Below are the code and all the weights of a small trained network. Each question names an input and a class and asks about switching units off, where a switched-off unit gives its printed mean instead of its output.

import numpy as np


def w(rows, s, z=0):
    codes = np.array(rows[::2]) - 128.0
    scale = np.full(codes.shape[1], s)
    scale[-1] = z or s
    return codes * scale


def norm(h):
    return h / np.sqrt((h * h).mean(-1, keepdims=True) + 1e-5)


def f(y):
    return np.maximum(y, 0)


def log_softmax(a):
    a = a - a.max(-1, keepdims=True)
    return a - np.log(np.exp(a).sum(-1, keepdims=True))


def net(x, mask):
    res = np.array(x, float).reshape(1, 8) / 4 @ E
    u = 0
    for l in range(3):
        y = f(norm(res) @ A[l][:, :-1].T + A[l][:, -1])
        res = res + np.where(mask[u : u + 12], y, B[l][:, -1]) @ B[l][:, :-1]
        u += 12
    return log_softmax(norm(res)[-1] @ U[:, :-1].T + U[:, -1])


A, B = {}, {}
E = w([
[143,253,71],'x0',
[163,200,172],'x1',
[115,195,193],'x2',
[118,81,109],'x3',
[112,58,161],'x4',
[157,133,200],'x5',
[159,141,85],'x6',
[4,199,158],'x7',
],0.0043)
A[0] = w([
[183,82,229,109],'0.n1',
[208,163,167,217],'0.n2',
[73,195,129,132],'0.n3',
[63,30,215,47],'0.n4',
[246,7,37,23],'0.n5',
[171,18,49,17],'0.n6',
[227,146,74,144],'0.n7',
[158,67,36,2],'0.n8',
[28,193,2,64],'0.n9',
[20,26,175,43],'0.n10',
[59,91,152,162],'0.n11',
[173,217,151,66],'0.n12',
],0.0071,0.0021)
B[0] = w([
[101,55,124,201],'0.n1',
[143,69,247,201],'0.n2',
[172,139,89,186],'0.n3',
[22,105,190,210],'0.n4',
[62,23,42,252],'0.n5',
[85,142,37,213],'0.n6',
[86,88,187,205],'0.n7',
[30,99,89,183],'0.n8',
[182,254,36,213],'0.n9',
[74,135,210,207],'0.n10',
[86,237,176,182],'0.n11',
[177,156,154,184],'0.n12',
],0.006,0.0048)
A[1] = w([
[134,1,23,45],'1.n1',
[119,218,131,144],'1.n2',
[152,223,31,164],'1.n3',
[150,135,229,254],'1.n4',
[237,194,162,174],'1.n5',
[163,76,129,90],'1.n6',
[142,126,47,202],'1.n7',
[169,46,53,138],'1.n8',
[158,125,1,107],'1.n9',
[88,91,146,140],'1.n10',
[102,140,64,195],'1.n11',
[71,96,138,90],'1.n12',
],0.0091,0.0022)
B[1] = w([
[145,99,2,254],'1.n1',
[223,110,189,206],'1.n2',
[77,249,132,240],'1.n3',
[205,29,132,239],'1.n4',
[222,137,255,217],'1.n5',
[118,175,36,155],'1.n6',
[31,246,86,204],'1.n7',
[76,77,43,209],'1.n8',
[94,140,145,215],'1.n9',
[237,115,185,198],'1.n10',
[116,158,33,204],'1.n11',
[168,95,223,194],'1.n12',
],0.0041,0.0051)
A[2] = w([
[211,144,172,205],'2.n1',
[135,74,56,87],'2.n2',
[158,104,154,76],'2.n3',
[161,101,114,98],'2.n4',
[27,108,168,87],'2.n5',
[89,216,119,42],'2.n6',
[227,143,158,51],'2.n7',
[119,41,163,182],'2.n8',
[204,156,207,255],'2.n9',
[255,114,114,149],'2.n10',
[188,8,23,95],'2.n11',
[108,93,59,70],'2.n12',
],0.0075,0.0026)
B[2] = w([
[196,62,88,209],'2.n1',
[72,141,44,189],'2.n2',
[123,101,101,148],'2.n3',
[158,149,91,141],'2.n4',
[72,113,155,184],'2.n5',
[169,195,126,174],'2.n6',
[199,165,193,171],'2.n7',
[175,111,112,230],'2.n8',
[135,59,47,254],'2.n9',
[255,189,140,178],'2.n10',
[179,101,61,231],'2.n11',
[124,75,68,182],'2.n12',
],0.0052,0.0047)
U = w([
[74,142,69,1],'0',
[223,158,192,121],'1',
[42,83,231,125],'2',
[158,38,143,172],'3',
[140,251,98,194],'4',
[77,62,43,185],'5',
],0.016,0.0036)

Each question gives the input, the list of numbers given to net, and the class t.
The units are the neurons (one row each of A and B). Each row of codes is followed by its name. A weight is (code - 128) times the scale printed after its matrix; where a second scale follows, it is the last column's (A, B and U).
mask holds one flag per neuron, layer by layer. A switched-off neuron (its flag False) gives its mean, the last column of its row in B, instead of its output. The means were averaged over made-up inputs and are rounded, as every weight is.
A unit's drop is (log p(t) with every unit on - log p(t) with that unit switched off) / (log p(t) with every unit on - log p(t) with every unit switched off).
The circuit of an input: a set's keep is (log p(t) with only the set's units on - log p(t) with every unit switched off) / (log p(t) with every unit on - log p(t) with every unit switched off). Starting from the 12 units with the biggest drops (on a tie, the unit counted first), units are removed one at a time, each time the one whose removal leaves the highest keep (on an exact tie, the one counted first), for as long as the keep stays at least 0.8.
units of the circuit, in order: the units of the circuit, biggest drop first
most important unit: the unit with the biggest drop
top k neurons: the k neurons with the biggest drops, biggest first
k most important neurons of layer l: the k neurons of layer l with the biggest drops, biggest first
drop when u is switched off: that unit's drop, to one decimal
input [4,-2,-5,-1,3,5,-7,6], class 4: top 2 neurons : 0.n2, 0.n11
input [4,6,4,-4,4,6,-8,-5], class 3: units of the circuit, in order : 2.n9
input [-7,7,-5,6,5,5,-7,-3], class 2: units of the circuit, in order : 0.n4, 0.n10
input [1,3,-4,0,1,8,2,-7], class 5: units of the circuit, in order : 0.n5, 1.n8
input [-5,-4,0,-1,6,0,-1,-2], class 2: top 3 neurons : 0.n4, 0.n10, 0.n11
input [7,-1,-8,7,-4,0,-2,0], class 4: top 2 neurons : 0.n9, 1.n3
input [0,-1,-5,0,-2,0,-8,6], class 4: 2 most important neurons of layer 0 : 0.n9, 0.n2
input [-6,6,-5,-2,8,5,7,-7], class 5: 2 most important neurons of layer 0 : 0.n5, 0.n6
input [8,6,0,3,7,2,-3,6], class 1: 2 most important neurons of layer 0 : 0.n5, 0.n6
input [-6,6,-2,8,7,4,-6,-4], class 2: top 2 neurons : 0.n4, 0.n10
input [-6,6,7,-1,1,2,7,8], class 1: 2 most important neurons of layer 0 : 0.n5, 0.n8
input [5,-5,3,2,4,-6,6,4], class 4: drop when 0.n2 is switched off : 0.0
input [-4,-5,-5,-1,-6,-6,-8,4], class 4: drop when 0.n2 is switched off : 0.2
input [-5,1,8,-2,-2,-2,5,5], class 1: drop when 0.n5 is switched off : 0.2
input [-7,3,1,7,1,3,0,2], class 2: most important unit : 0.n4
